Below are the code and all the weights of a small trained network. Each question names an input and a class and asks about switching units off, where a switched-off unit gives its printed mean instead of its output.

import numpy as np


def w(rows, s, z=0):
    codes = np.array(rows[::2]) - 128.0
    scale = np.full(codes.shape[1], s)
    scale[-1] = z or s
    return codes * scale


def norm(h):
    return h / np.sqrt((h * h).mean(-1, keepdims=True) + 1e-5)


def f(y):
    return np.maximum(y, 0)


def log_softmax(a):
    a = a - a.max(-1, keepdims=True)
    return a - np.log(np.exp(a).sum(-1, keepdims=True))


def net(x, mask):
    res = np.array(x, float).reshape(1, 4) / 4 @ E
    u = 0
    for l in range(4):
        y = f(norm(res) @ A[l][:, :-1].T + A[l][:, -1])
        res = res + np.where(mask[u : u + 4], y, B[l][:, -1]) @ B[l][:, :-1]
        u += 4
    return log_softmax(norm(res)[-1] @ U[:, :-1].T + U[:, -1])


A, B = {}, {}
E = w([
[147,225,164,77,109,188,101,185,181,96],'x0',
[201,200,184,90,152,69,168,60,168,132],'x1',
[138,100,247,239,137,63,163,134,95,171],'x2',
[173,110,143,127,55,121,154,24,148,115],'x3',
],0.012)
A[0] = w([
[102,98,119,135,62,247,87,201,97,97,221],'0.n0',
[72,120,57,140,126,165,110,159,98,128,50],'0.n1',
[182,195,138,101,126,144,133,118,191,90,2],'0.n2',
[180,113,184,153,131,92,102,144,171,126,8],'0.n3',
],0.011,0.005)
B[0] = w([
[116,136,138,125,157,150,1,175,212,90,252],'0.n0',
[219,159,154,187,144,127,78,37,110,86,183],'0.n1',
[70,155,130,114,193,134,73,12,162,174,180],'0.n2',
[173,108,232,102,91,79,146,150,116,213,162],'0.n3',
],0.013,0.011)
A[1] = w([
[118,221,165,85,46,137,100,151,200,104,148],'1.n0',
[161,75,100,94,254,74,96,168,94,141,62],'1.n1',
[29,67,100,214,101,159,66,220,70,157,128],'1.n2',
[137,144,64,28,70,187,94,157,189,48,255],'1.n3',
],0.0088,0.0049)
B[1] = w([
[142,120,88,149,144,166,114,118,180,121,228],'1.n0',
[116,129,101,83,155,71,155,166,59,106,170],'1.n1',
[105,92,122,110,165,129,94,203,200,41,212],'1.n2',
[77,70,75,181,131,177,90,247,136,73,254],'1.n3',
],0.015,0.0087)
A[2] = w([
[67,95,63,133,222,139,159,141,134,139,166],'2.n0',
[146,57,57,160,39,254,76,226,57,188,2],'2.n1',
[103,12,23,170,90,185,110,67,78,166,174],'2.n2',
[154,99,160,130,79,67,164,111,82,111,98],'2.n3',
],0.0098,0.0067)
B[2] = w([
[75,138,104,146,110,151,77,156,126,140,255],'2.n0',
[195,144,213,159,177,146,63,43,117,106,196],'2.n1',
[60,114,138,131,145,121,70,247,210,87,221],'2.n2',
[150,99,161,183,85,113,117,123,93,156,193],'2.n3',
],0.016,0.0069)
A[3] = w([
[188,200,168,108,168,143,144,119,146,87,2],'3.n0',
[116,196,125,101,48,250,236,109,65,75,18],'3.n1',
[145,111,108,123,58,209,146,165,176,94,158],'3.n2',
[216,146,137,95,117,201,137,56,168,95,128],'3.n3',
],0.013,0.0052)
B[3] = w([
[121,145,45,89,234,172,84,34,204,44,156],'3.n0',
[105,93,179,112,160,52,189,144,200,49,128],'3.n1',
[106,56,140,168,83,86,11,199,120,84,254],'3.n2',
[74,133,114,95,129,180,121,170,132,71,179],'3.n3',
],0.011,0.0071)
U = w([
[197,85,189,175,86,72,220,98,70,198,53],'0',
[60,56,75,152,124,178,59,208,139,90,255],'1',
[138,197,170,70,198,173,116,29,193,126,91],'2',
[124,154,29,24,153,127,216,155,8,122,2],'3',
],0.014,0.0069)

Each question gives the input, the list of numbers given to net, and the class t.
The units are the neurons (one row each of A and B). Each row of codes is followed by its name. A weight is (code - 128) times the scale printed after its matrix; where a second scale follows, it is the last column's (A, B and U).
mask holds one flag per neuron, layer by layer. A switched-off neuron (its flag False) gives its mean, the last column of its row in B, instead of its output. The means were averaged over made-up inputs and are rounded, as every weight is.
A unit's drop is (log p(t) with every unit on - log p(t) with that unit switched off) / (log p(t) with every unit on - log p(t) with every unit switched off).
The circuit of an input: a set's keep is (log p(t) with only the set's units on - log p(t) with every unit switched off) / (log p(t) with every unit on - log p(t) with every unit switched off). Starting from the 12 units with the biggest drops (on a tie, the unit counted first), units are removed one at a time, each time the one whose removal leaves the highest keep (on an exact tie, the one counted first), for as long as the keep stays at least 0.8.
circuit, biggest first: the units of the circuit, biggest drop first
most important unit: the unit with the biggest drop
k most important neurons: the k neurons with the biggest drops, biggest first
k most important neurons of layer l: the k neurons of layer l with the biggest drops, biggest first
drop of u: that unit's drop, to one decimal
input [4,-1,4,3], class 2: most important unit	0.n3
input [1,2,-1,0], class 2: circuit, biggest first	[0.n2 1.n3 0.n0]
input [3,2,5,5], class 0: 2 most important neurons of layer 0	[0.n0 0.n3]
input [-3,8,-3,4], class 2: circuit, biggest first	[0.n0 1.n3]
input [1,3,-1,-1], class 2: 2 most important neurons of layer 0	[0.n2 0.n0]
input [-2,4,0,-7], class 3: 2 most important neurons	[0.n0 1.n1]
input [3,8,8,-5], class 0: 2 most important neurons	[0.n0 0.n3]
input [1,6,-3,3], class 2: 2 most important neurons	[0.n2 0.n0]
input [8,-1,8,5], class 2: 2 most important neurons	[1.n3 1.n0]
input [-3,5,-1,1], class 2: 2 most important neurons	[1.n3 0.n0]
input [7,3,6,2], class 2: drop of 0.n0	0.0
input [0,7,7,3], class 0: drop of 0.n0	0.1
input [-3,8,-1,-8], class 3: drop of 0.n0	0.4
input [7,5,8,0], class 2: most important neuron	[3.n0]
